Below is a small trained network, with its code and all its weights. Each question gives an input and a class and asks what happens when units are switched off, that is, made to give their printed mean instead of their output.

import numpy as np


def w(rows, s, z=0):
    codes = np.array(rows[::2]) - 128.0
    scale = np.full(codes.shape[1], s)
    scale[-1] = z or s
    return codes * scale


def f(y):
    return y / 2 * (1 + np.tanh(0.7978845608 * (y + 0.044715 * y**3)))


def log_softmax(a):
    a = a - a.max(-1, keepdims=True)
    return a - np.log(np.exp(a).sum(-1, keepdims=True))


def net(x, mask):
    res = np.array(x, float).reshape(1, 7) / 4 @ E
    y = f(res @ A[0][:, :-1].T + A[0][:, -1])
    res = res + np.where(mask, y, B[0][:, -1]) @ B[0][:, :-1]
    return log_softmax(res[-1] @ U[:, :-1].T + U[:, -1])


A, B = {}, {}
E = w([
[2,76,62],'x0',
[128,129,129],'x1',
[126,129,129],'x2',
[128,123,125],'x3',
[128,128,125],'x4',
[82,210,219],'x5',
[126,212,38],'x6',
],0.0061)
A[0] = w([
[75,91,79,113],'n1',
[194,155,153,141],'n2',
[150,89,96,178],'n3',
[253,152,198,62],'n4',
[152,131,181,49],'n5',
[58,119,106,42],'n6',
[155,109,7,137],'n7',
[15,94,136,116],'n8',
[106,180,162,126],'n9',
[119,188,108,73],'n10',
[144,178,57,124],'n11',
[59,159,182,172],'n12',
[17,224,158,136],'n13',
[115,39,187,77],'n14',
[122,211,54,107],'n15',
[61,153,105,53],'n16',
[79,159,178,123],'n17',
[110,186,164,214],'n18',
[56,83,124,119],'n19',
[96,239,186,161],'n20',
[129,50,203,112],'n21',
[122,79,164,83],'n22',
[81,176,175,174],'n23',
[58,92,107,121],'n24',
[142,1,204,2],'n25',
[107,72,156,60],'n26',
[165,168,45,131],'n27',
],0.011,0.0031)
B[0] = w([
[188,136,121,189],'n1',
[122,198,72,190],'n2',
[168,51,142,170],'n3',
[168,169,117,255],'n4',
[137,149,140,143],'n5',
[168,178,153,155],'n6',
[121,103,140,216],'n7',
[214,225,133,220],'n8',
[146,120,125,166],'n9',
[87,121,173,142],'n10',
[64,114,230,171],'n11',
[155,80,75,199],'n12',
[138,80,126,240],'n13',
[65,148,150,189],'n14',
[61,148,255,192],'n15',
[131,194,132,151],'n16',
[164,95,136,170],'n17',
[120,90,104,203],'n18',
[183,178,131,189],'n19',
[135,67,137,247],'n20',
[39,165,117,201],'n21',
[89,149,122,145],'n22',
[122,52,95,195],'n23',
[219,148,169,190],'n24',
[50,114,176,213],'n25',
[107,144,193,144],'n26',
[71,93,151,179],'n27',
],0.0071,0.0049)
U = w([
[136,111,150,255],'0',
[44,164,194,31],'1',
[201,197,148,11],'2',
[136,104,124,207],'3',
[129,98,105,190],'4',
[166,8,120,12],'5',
],0.016,0.0059)

Each question gives the input, the list of numbers given to net, and the class t.
The units are the neurons (one row each of A and B). Each row of codes is followed by its name. A weight is (code - 128) times the scale printed after its matrix; where a second scale follows, it is the last column's (A, B and U).
mask holds one flag per neuron, in row order. A switched-off neuron (its flag False) gives its mean, the last column of its row in B, instead of its output. The means were averaged over made-up inputs and are rounded, as every weight is.
A unit's drop is (log p(t) with every unit on - log p(t) with that unit switched off) / (log p(t) with every unit on - log p(t) with every unit switched off).
The circuit of an input: a set's keep is (log p(t) with only the set's units on - log p(t) with every unit switched off) / (log p(t) with every unit on - log p(t) with every unit switched off). Starting from the 12 units with the biggest drops (on a tie, the unit counted first), units are removed one at a time, each time the one whose removal leaves the highest keep (on an exact tie, the one counted first), for as long as the keep stays at least 0.8.
units of the circuit, in order: the units of the circuit, biggest drop first
unit that matters most: the unit with the biggest drop
k most important neurons: the k neurons with the biggest drops, biggest first
drop of u: that unit's drop, to one decimal
input [-7,-7,-3,-6,-4,-6,-8], class 1: units of the circuit, in order	n25; n21; n14
input [3,0,-1,-6,-4,-1,6], class 1: units of the circuit, in order	n15; n11
input [-7,-5,2,0,-8,3,8], class 1: units of the circuit, in order	n15; n11
input [-7,2,0,1,8,-8,-8], class 1: units of the circuit, in order	n25; n21; n14
input [8,-2,6,0,-1,5,5], class 2: units of the circuit, in order	n8; n24
input [-7,5,2,-2,-6,8,4], class 5: unit that matters most	n20
input [8,-6,6,-5,-1,8,7], class 2: 2 most important neurons	n8; n16
input [-6,0,-3,-6,-5,8,4], class 5: 2 most important neurons	n20; n23
input [5,-7,0,7,-4,-2,8], class 1: 2 most important neurons	n15; n11
input [-6,0,-3,7,4,-2,-7], class 1: 2 most important neurons	n25; n21
input [1,7,5,5,5,8,-6], class 5: 2 most important neurons	n12; n23
input [6,-7,8,0,-3,8,7], class 0: 2 most important neurons	n13; n15
input [4,-3,1,2,-4,-5,-6], class 1: 3 most important neurons	n25; n14; n21
input [-6,8,-1,6,6,6,6], class 3: unit that matters most	n20
input [-8,-2,-6,-4,1,-7,8], class 1: drop of n11	0.3
input [-2,2,-2,4,-1,-5,7], class 1: drop of n15	0.3
input [-1,6,1,4,2,-3,-8], class 1: drop of n25	0.1
